Here is a tiny trained network, its code and every weight. The questions are about switching its units off for an input and a class, where a switched-off unit gives its printed mean instead of its output.

import numpy as np


def w(rows, s, z=0):
    codes = np.array(rows[::2]) - 128.0
    scale = np.full(codes.shape[1], s)
    scale[-1] = z or s
    return codes * scale


def norm(h):
    return h / np.sqrt((h * h).mean(-1, keepdims=True) + 1e-5)


def f(y):
    return y / 2 * (1 + np.tanh(0.7978845608 * (y + 0.044715 * y**3)))


def log_softmax(a):
    a = a - a.max(-1, keepdims=True)
    return a - np.log(np.exp(a).sum(-1, keepdims=True))


def net(x, mask):
    res = np.array(x, float).reshape(1, 3) / 4 @ E
    u = 0
    for l in range(4):
        y = f(norm(res) @ A[l][:, :-1].T + A[l][:, -1])
        res = res + np.where(mask[u : u + 6], y, B[l][:, -1]) @ B[l][:, :-1]
        u += 6
    return log_softmax(norm(res)[-1] @ U[:, :-1].T + U[:, -1])


A, B = {}, {}
E = w([
[171,203,181,137,42,114,68],'x0',
[218,217,164,162,175,93,154],'x1',
[79,197,176,34,95,106,253],'x2',
],0.0046)
A[0] = w([
[145,79,108,163,150,148,95,165],'0.n0',
[125,198,121,97,216,72,74,107],'0.n1',
[85,106,119,173,117,132,145,21],'0.n2',
[62,89,156,85,139,151,82,6],'0.n3',
[74,59,166,118,254,170,177,111],'0.n4',
[70,78,81,78,107,67,93,51],'0.n5',
],0.0069,0.0021)
B[0] = w([
[84,140,100,153,167,113,132,216],'0.n0',
[132,82,123,174,102,187,167,158],'0.n1',
[202,163,150,66,106,254,105,120],'0.n2',
[170,128,138,148,106,220,147,147],'0.n3',
[149,143,38,122,125,36,151,252],'0.n4',
[175,127,162,178,104,215,152,168],'0.n5',
],0.008,0.0041)
A[1] = w([
[204,208,126,153,186,60,145,65],'1.n0',
[216,110,127,103,177,126,54,7],'1.n1',
[187,187,155,128,27,140,70,60],'1.n2',
[26,102,133,187,44,21,130,156],'1.n3',
[106,197,150,116,37,89,1,93],'1.n4',
[153,84,162,49,104,127,168,104],'1.n5',
],0.0069,0.0015)
B[1] = w([
[185,72,167,145,94,255,138,252],'1.n0',
[11,106,162,78,211,147,114,149],'1.n1',
[165,127,1,107,160,61,174,213],'1.n2',
[70,237,101,182,83,193,81,199],'1.n3',
[151,96,11,100,128,47,159,227],'1.n4',
[135,142,130,140,178,153,20,152],'1.n5',
],0.0058,0.0038)
A[2] = w([
[135,176,164,199,183,35,128,92],'2.n0',
[168,212,80,163,132,190,94,254],'2.n1',
[137,184,136,82,120,160,177,57],'2.n2',
[107,78,102,81,2,201,103,86],'2.n3',
[71,139,184,29,144,122,133,56],'2.n4',
[76,178,184,96,101,66,186,96],'2.n5',
],0.0078,0.00071)
B[2] = w([
[150,31,88,67,64,220,102,161],'2.n0',
[38,192,208,79,126,96,167,253],'2.n1',
[91,107,103,114,194,109,75,182],'2.n2',
[108,82,145,228,2,153,124,205],'2.n3',
[140,140,189,135,152,129,59,137],'2.n4',
[135,33,122,75,154,161,58,172],'2.n5',
],0.0073,0.0039)
A[3] = w([
[113,120,88,172,94,162,74,149],'3.n0',
[159,114,116,104,108,58,124,108],'3.n1',
[58,159,135,158,65,124,151,159],'3.n2',
[153,141,129,109,56,121,63,132],'3.n3',
[86,98,154,118,187,105,10,159],'3.n4',
[202,160,194,145,188,152,164,2],'3.n5',
],0.012,0.0023)
B[3] = w([
[162,129,175,24,92,153,192,253],'3.n0',
[40,105,35,166,193,146,122,177],'3.n1',
[153,176,158,210,197,102,39,237],'3.n2',
[152,40,87,111,202,192,254,172],'3.n3',
[124,136,217,13,146,44,76,252],'3.n4',
[132,63,170,212,10,225,121,185],'3.n5',
],0.0076,0.0053)
U = w([
[130,106,1,129,133,105,179,239],'0',
[166,75,206,208,36,217,147,218],'1',
[122,87,215,11,137,91,85,108],'2',
[109,193,148,201,137,100,97,2],'3',
],0.0084,0.0016)

Each question gives the input, the list of numbers given to net, and the class t.
The units are the neurons (one row each of A and B). Each row of codes is followed by its name. A weight is (code - 128) times the scale printed after its matrix; where a second scale follows, it is the last column's (A, B and U).
mask holds one flag per neuron, layer by layer. A switched-off neuron (its flag False) gives its mean, the last column of its row in B, instead of its output. The means were averaged over made-up inputs and are rounded, as every weight is.
A unit's drop is (log p(t) with every unit on - log p(t) with that unit switched off) / (log p(t) with every unit on - log p(t) with every unit switched off).
The circuit of an input: a set's keep is (log p(t) with only the set's units on - log p(t) with every unit switched off) / (log p(t) with every unit on - log p(t) with every unit switched off). Starting from the 12 units with the biggest drops (on a tie, the unit counted first), units are removed one at a time, each time the one whose removal leaves the highest keep (on an exact tie, the one counted first), for as long as the keep stays at least 0.8.
circuit, biggest first: the units of the circuit, biggest drop first
most important unit: the unit with the biggest drop
k most important neurons of layer l: the k neurons of layer l with the biggest drops, biggest first
drop when u is switched off: that unit's drop, to one decimal
input [0,-1,-1], class 3: most important unit => 2.n1
input [-2,-7,6], class 1: circuit, biggest first => 2.n3; 0.n5
input [-1,4,-5], class 2: 2 most important neurons of layer 2 => 2.n0; 2.n3
input [-5,4,-6], class 2: 3 most important neurons of layer 3 => 3.n1; 3.n3; 3.n0
input [6,2,-8], class 2: circuit, biggest first => 1.n1; 3.n4
input [4,4,-4], class 0: 2 most important neurons of layer 0 => 0.n5; 0.n4
input [-3,-1,-3], class 3: 3 most important neurons of layer 3 => 3.n3; 3.n0; 3.n1
input [6,-8,-1], class 1: 3 most important neurons of layer 0 => 0.n4; 0.n5; 0.n3
input [3,0,-2], class 3: 3 most important neurons of layer 0 => 0.n2; 0.n3; 0.n5
input [6,-7,-8], class 2: 3 most important neurons of layer 0 => 0.n1; 0.n0; 0.n4
input [3,-1,3], class 3: 2 most important neurons of layer 1 => 1.n3; 1.n5
input [-4,1,4], class 0: 3 most important neurons of layer 3 => 3.n4; 3.n2; 3.n0
input [0,3,-5], class 2: drop when 2.n5 is switched off => 0.0
input [3,-5,-3], class 1: most important unit => 2.n3
input [7,2,-5], class 0: drop when 1.n4 is switched off => 0.3
input [-4,-8,-6], class 1: drop when 0.n3 is switched off => 0.1
